W =
[[118 130 115 109 127 130 120 142 141 131 134 134 139]
 [129 102 110 143 111 124 153 118 116 148 138 138 142]
 [123  99 137 133 131 127 135 136 132 109 116 114 147]
 [135 135 119 115 126 135 135 151 131 117 111 117 154]
 [121 137 109 120 136 131 126 120 138 123 124 123 143]
 [118 145 129 114 108 111 147 108 138 131 124 136 125]]
W[0,-13] -> 118
W[-3,5] -> 135
W[5,0] -> 118
W[5,-7] -> 147
W[-5,11] -> 138
W[-3,-5] -> 131
W[-5] -> [129, 102, 110, 143, 111, 124, 153, 118, 116, 148, 138, 138, 142]
W[-4,11] -> 114
W[:, -9] -> [127, 111, 131, 126, 136, 108]
W[4] -> [121, 137, 109, 120, 136, 131, 126, 120, 138, 123, 124, 123, 143]
W[4,-1] -> 143
W[5,-11] -> 129
W[:, -7] -> [120, 153, 135, 135, 126, 147]
W[-5,-4] -> 148
W[-5,-8] -> 124
W[1,-10] -> 143
W[4,-12] -> 137
W[2,-7] -> 135
W[2,-12] -> 99
W[0,3] -> 109
W[-6,8] -> 141
W[:, -10] -> [109, 143, 133, 115, 120, 114]
W[0,-12] -> 130
W[-2,-13] -> 121
W[-5,-12] -> 102
W[:, 1] -> [130, 102, 99, 135, 137, 145]

data =
[[131 127 127 127 127 129 128 127 131 127 131 127 130 132]
 [129 128 128 128 128 128 129 128 129 128 129 127 129 129]
 [142 122 121 123 122 133 131 122 142 124 148 122 141 152]
 [132 126 126 127 127 129 129 126 132 127 133 127 131 135]
 [139 124 122 124 123 132 130 123 139 125 145 123 138 147]
 [140 123 121 124 123 132 131 122 139 125 146 123 139 149]
 [136 125 123 125 125 131 130 124 136 126 140 125 135 142]
 [132 126 126 126 127 130 129 126 132 127 133 126 132 134]
 [137 125 123 125 125 131 130 124 136 126 140 125 136 142]
 [129 127 128 127 127 128 128 128 130 128 129 128 129 130]
 [138 124 123 124 123 132 130 123 138 126 143 124 138 146]
 [143 122 120 123 121 133 131 122 142 124 149 122 142 153]
 [143 122 120 123 121 133 131 121 141 125 149 122 141 153]]
Rows and columns are counted from 0.
(0, 0): 131
(0, 4): 127
(6, 8): 136
(11, 10): 149
(1, 10): 129
(12, 3): 123
(9, 2): 128
(10, 12): 138
(10, 10): 143
(8, 1): 125
(10, 8): 138
(2, 6): 131
(9, 5): 128
(12, 8): 141
(5, 9): 125
(2, 5): 133
(9, 10): 129
(7, 11): 126
(7, 9): 127
(5, 13): 149
(10, 6): 130
(6, 13): 142
(6, 3): 125
(4, 6): 130
(1, 6): 129
(1, 0): 129
(6, 2): 123
(1, 4): 128
(0, 12): 130
(3, 5): 129
(4, 10): 145
(1, 11): 127
(6, 1): 125
(6, 11): 125
(0, 11): 127
(3, 0): 132
(3, 4): 127
(6, 10): 140

arr = [[132, 125, 99, 124, 127, 125, 131, 129, 124, 119, 126, 128, 134, 131, 135], [140, 123, 125, 122, 131, 117, 120, 126, 130, 126, 125, 130, 133, 127, 136], [130, 115, 120, 124, 130, 130, 124, 132, 125, 137, 126, 131, 134, 131, 124], [127, 120, 134, 122, 126, 122, 122, 130, 125, 131, 122, 132, 121, 143, 121], [140, 133, 141, 128, 132, 134, 125, 132, 123, 123, 132, 123, 133, 129, 122], [132, 118, 126, 121, 128, 129, 122, 130, 129, 130, 126, 128, 113, 131, 131], [132, 129, 130, 129, 130, 129, 128, 127, 127, 131, 121, 125, 121, 134, 131], [129, 134, 138, 130, 130, 123, 126, 132, 124, 134, 131, 134, 131, 136, 134]]
arr[0, 0] => 132
arr[:, 5] => [125, 117, 130, 122, 134, 129, 129, 123]
arr[0] => [132, 125, 99, 124, 127, 125, 131, 129, 124, 119, 126, 128, 134, 131, 135]
arr[6, 14] => 131
arr[6, 2] => 130
arr[5] => [132, 118, 126, 121, 128, 129, 122, 130, 129, 130, 126, 128, 113, 131, 131]
arr[:, 1] => [125, 123, 115, 120, 133, 118, 129, 134]
arr[7, 11] => 134
arr[:, 9] => [119, 126, 137, 131, 123, 130, 131, 134]
arr[2, 12] => 134
arr[1, 9] => 126
arr[3, 6] => 122
arr[4, 12] => 133
arr[5, 7] => 130
arr[:, 10] => [126, 125, 126, 122, 132, 126, 121, 131]
arr[2, 7] => 132
arr[5, 8] => 129
arr[6, 6] => 128
arr[7, 14] => 134
arr[3, 13] => 143
arr[7] => [129, 134, 138, 130, 130, 123, 126, 132, 124, 134, 131, 134, 131, 136, 134]
arr[2, 10] => 126
arr[5, 3] => 121
arr[4, 2] => 141
arr[4, 0] => 140
arr[7, 6] => 126
arr[3, 0] => 127
arr[6, 12] => 121
arr[2, 11] => 131
arr[:, 4] => [127, 131, 130, 126, 132, 128, 130, 130]
arr[7, 8] => 124
arr[3, 1] => 120
arr[4, 5] => 134
arr[1] => [140, 123, 125, 122, 131, 117, 120, 126, 130, 126, 125, 130, 133, 127, 136]
arr[3, 8] => 125

A = array([120, 103, 101, 106, 115, 122, 120, 109])
A[0]	120
A[3]	106
A[6]	120
A[7]	109

a = [135 137 104 140 144 109 151 122 122 116 122]
a[0]	135
a[2]	104
a[-7]	144
a[1]	137

grid =
[[107 110 137 114 110 138]
 [142 125 106 128 132 128]
 [114 126 126 132 138 147]
 [144 132 144 111 136 150]
 [130 144 104 105 149 138]
 [143 117 136 119 122 113]
 [120 145 128 111 112 135]
 [110 144 133 141 105 152]
 [146 147 136 117 133 110]
 [133 148 109 138 139 150]]
grid[-10][0] => 107
grid[1][2] => 106
grid[9][-1] => 150
grid[-2][-1] => 110
grid[-4][-4] => 128
grid[-5][1] => 117
grid[:, 3] => [114, 128, 132, 111, 105, 119, 111, 141, 117, 138]
grid[-10] => [107, 110, 137, 114, 110, 138]
grid[1] => [142, 125, 106, 128, 132, 128]
grid[-3][-4] => 133
grid[0][-5] => 110
grid[8][-5] => 147
grid[7][5] => 152
grid[-3][-6] => 110
grid[4][-2] => 149
grid[-8][-2] => 138
grid[5][-4] => 136
grid[3][5] => 150
grid[-1][3] => 138
grid[-4][0] => 120
grid[:, -4] => [137, 106, 126, 144, 104, 136, 128, 133, 136, 109]
grid[:, -1] => [138, 128, 147, 150, 138, 113, 135, 152, 110, 150]
grid[-4][3] => 111
grid[9][-6] => 133

m = [[122, 129, 130, 133, 131, 125, 132], [142, 127, 129, 117, 124, 141, 119], [131, 127, 129, 131, 126, 127, 127], [123, 134, 124, 128, 130, 129, 133], [128, 136, 117, 152, 106, 132, 112], [113, 144, 123, 132, 135, 121, 135], [110, 148, 118, 134, 135, 121, 141], [123, 128, 133, 131, 129, 126, 132]]
m[0, 0]: 122
m[0, 3]: 133
m[3, 0]: 123
m[:, 5]: [125, 141, 127, 129, 132, 121, 121, 126]
m[2, 4]: 126
m[3, 5]: 129
m[6, 2]: 118
m[:, 2]: [130, 129, 129, 124, 117, 123, 118, 133]
m[1, 2]: 129
m[1, 6]: 119
m[2, 1]: 127
m[1, 1]: 127
m[1]: [142, 127, 129, 117, 124, 141, 119]
m[4, 3]: 152
m[:, 4]: [131, 124, 126, 130, 106, 135, 135, 129]
m[4, 5]: 132
m[5, 3]: 132
m[0, 2]: 130
m[5, 4]: 135
m[2, 2]: 129
m[:, 0]: [122, 142, 131, 123, 128, 113, 110, 123]
m[3, 1]: 134
m[0, 4]: 131
m[5, 2]: 123
m[6]: [110, 148, 118, 134, 135, 121, 141]
m[2]: [131, 127, 129, 131, 126, 127, 127]
m[7, 0]: 123
m[7, 6]: 132

X = [133 138 142 149 135 121 119 133 112 135 127 124]
X[0]: 133
X[4]: 135
X[10]: 127

B = [ 99 112 116 134 117 149 135 105]
B[0]	99
B[6]	135
B[5]	149
